Here is a tiny trained network, its code and every weight. The questions are about switching its units off for an input and a class, where a switched-off unit gives its printed mean instead of its output.

import numpy as np


def w(rows, s, z=0):
    codes = np.array(rows[::2]) - 128.0
    scale = np.full(codes.shape[1], s)
    scale[-1] = z or s
    return codes * scale


def f(y):
    return np.maximum(y, 0)


def log_softmax(a):
    a = a - a.max(-1, keepdims=True)
    return a - np.log(np.exp(a).sum(-1, keepdims=True))


def net(x, mask):
    res = np.array(x, float).reshape(1, 7) / 4 @ E
    y = f(res @ A[0][:, :-1].T + A[0][:, -1])
    res = res + np.where(mask, y, B[0][:, -1]) @ B[0][:, :-1]
    return log_softmax(res[-1] @ U[:, :-1].T + U[:, -1])


A, B = {}, {}
E = w([
[2,61,109,138,100],'x0',
[116,198,20,127,126],'x1',
[191,125,123,144,14],'x2',
[59,198,205,108,159],'x3',
[133,48,98,90,179],'x4',
[117,84,115,227,166],'x5',
[136,38,60,46,148],'x6',
],0.0074)
A[0] = w([
[85,149,145,126,120,94],'n0',
[203,59,153,129,170,159],'n1',
[141,65,123,64,62,140],'n2',
[144,135,107,92,141,118],'n3',
[125,187,142,177,108,131],'n4',
[70,150,207,124,100,159],'n5',
[58,162,126,148,144,66],'n6',
[128,166,95,140,90,198],'n7',
[164,90,97,84,59,207],'n8',
[112,190,164,152,92,184],'n9',
[203,167,121,110,144,121],'n10',
[73,96,93,90,144,114],'n11',
[96,124,95,148,133,117],'n12',
[82,138,100,135,167,174],'n13',
[105,121,181,115,114,163],'n14',
[54,159,194,106,112,109],'n15',
[161,180,158,142,170,75],'n16',
[82,164,110,91,175,156],'n17',
[173,148,82,81,172,134],'n18',
[175,137,117,128,143,174],'n19',
[159,164,115,140,189,91],'n20',
[93,146,170,104,116,67],'n21',
[117,161,147,177,98,94],'n22',
[122,246,174,153,99,255],'n23',
[202,105,112,194,163,162],'n24',
[89,134,43,140,123,151],'n25',
[64,22,115,125,169,199],'n26',
[119,61,162,121,137,231],'n27',
],0.013,0.0043)
B[0] = w([
[144,122,145,130,109,155],'n0',
[161,119,126,140,112,180],'n1',
[168,125,103,114,81,180],'n2',
[108,132,129,90,142,151],'n3',
[177,173,127,146,153,189],'n4',
[140,125,158,137,107,199],'n5',
[108,123,153,131,93,167],'n6',
[107,179,95,154,163,181],'n7',
[248,154,112,99,108,192],'n8',
[126,153,154,188,162,205],'n9',
[124,126,166,115,172,175],'n10',
[93,106,106,164,157,179],'n11',
[92,143,127,141,122,157],'n12',
[79,121,168,133,158,177],'n13',
[161,127,122,126,106,167],'n14',
[144,117,162,129,81,191],'n15',
[138,137,136,157,135,167],'n16',
[124,94,165,100,128,180],'n17',
[114,164,145,91,137,176],'n18',
[158,156,177,123,146,162],'n19',
[126,131,122,140,149,158],'n20',
[137,111,149,113,117,156],'n21',
[130,151,120,140,147,172],'n22',
[98,185,155,138,163,254],'n23',
[170,106,154,145,99,184],'n24',
[117,157,128,117,132,191],'n25',
[149,85,110,179,173,220],'n26',
[169,126,132,157,111,182],'n27',
],0.011,0.013)
U = w([
[163,77,148,141,70,202],'0',
[130,188,133,18,159,87],'1',
[120,177,244,114,104,180],'2',
[124,242,112,242,160,162],'3',
[82,109,115,111,95,39],'4',
[63,120,102,142,112,2],'5',
[26,132,139,132,99,138],'6',
[147,186,61,97,27,117],'7',
],0.011,0.005)

Each question gives the input, the list of numbers given to net, and the class t.
The units are the neurons (one row each of A and B). Each row of codes is followed by its name. A weight is (code - 128) times the scale printed after its matrix; where a second scale follows, it is the last column's (A, B and U).
mask holds one flag per neuron, in row order. A switched-off neuron (its flag False) gives its mean, the last column of its row in B, instead of its output. The means were averaged over made-up inputs and are rounded, as every weight is.
A unit's drop is (log p(t) with every unit on - log p(t) with that unit switched off) / (log p(t) with every unit on - log p(t) with every unit switched off).
The circuit of an input: a set's keep is (log p(t) with only the set's units on - log p(t) with every unit switched off) / (log p(t) with every unit on - log p(t) with every unit switched off). Starting from the 12 units with the biggest drops (on a tie, the unit counted first), units are removed one at a time, each time the one whose removal leaves the highest keep (on an exact tie, the one counted first), for as long as the keep stays at least 0.8.
circuit, biggest first: the units of the circuit, biggest drop first
top k neurons: the k neurons with the biggest drops, biggest first
drop when u is switched off: that unit's drop, to one decimal
input [7,-7,2,-7,-8,-2,7], class 7: circuit, biggest first	[n2]
input [8,1,1,-4,-6,-3,6], class 7: circuit, biggest first	[n8; n2]
input [-3,-3,-6,-5,2,8,-3], class 0: top 2 neurons	[n23; n24]
input [-6,6,7,1,7,-3,2], class 1: top 2 neurons	[n10; n18]
input [2,-5,7,-6,1,-5,5], class 7: top 2 neurons	[n8; n2]
input [8,0,2,6,-7,3,2], class 2: top 3 neurons	[n15; n5; n6]
input [4,3,-5,-4,6,4,1], class 5: circuit, biggest first	[n23; n9; n8; n11]
input [7,-4,-8,3,1,7,-4], class 0: top 2 neurons	[n26; n23]
input [0,4,-8,-7,2,-4,-6], class 1: top 2 neurons	[n9; n26]
input [-1,5,-4,2,4,-4,-2], class 1: drop when n24 is switched off	0.1
input [-7,7,7,4,5,-4,0], class 1: drop when n18 is switched off	0.2
input [-5,0,-4,-5,3,0,5], class 0: drop when n1 is switched off	0.3
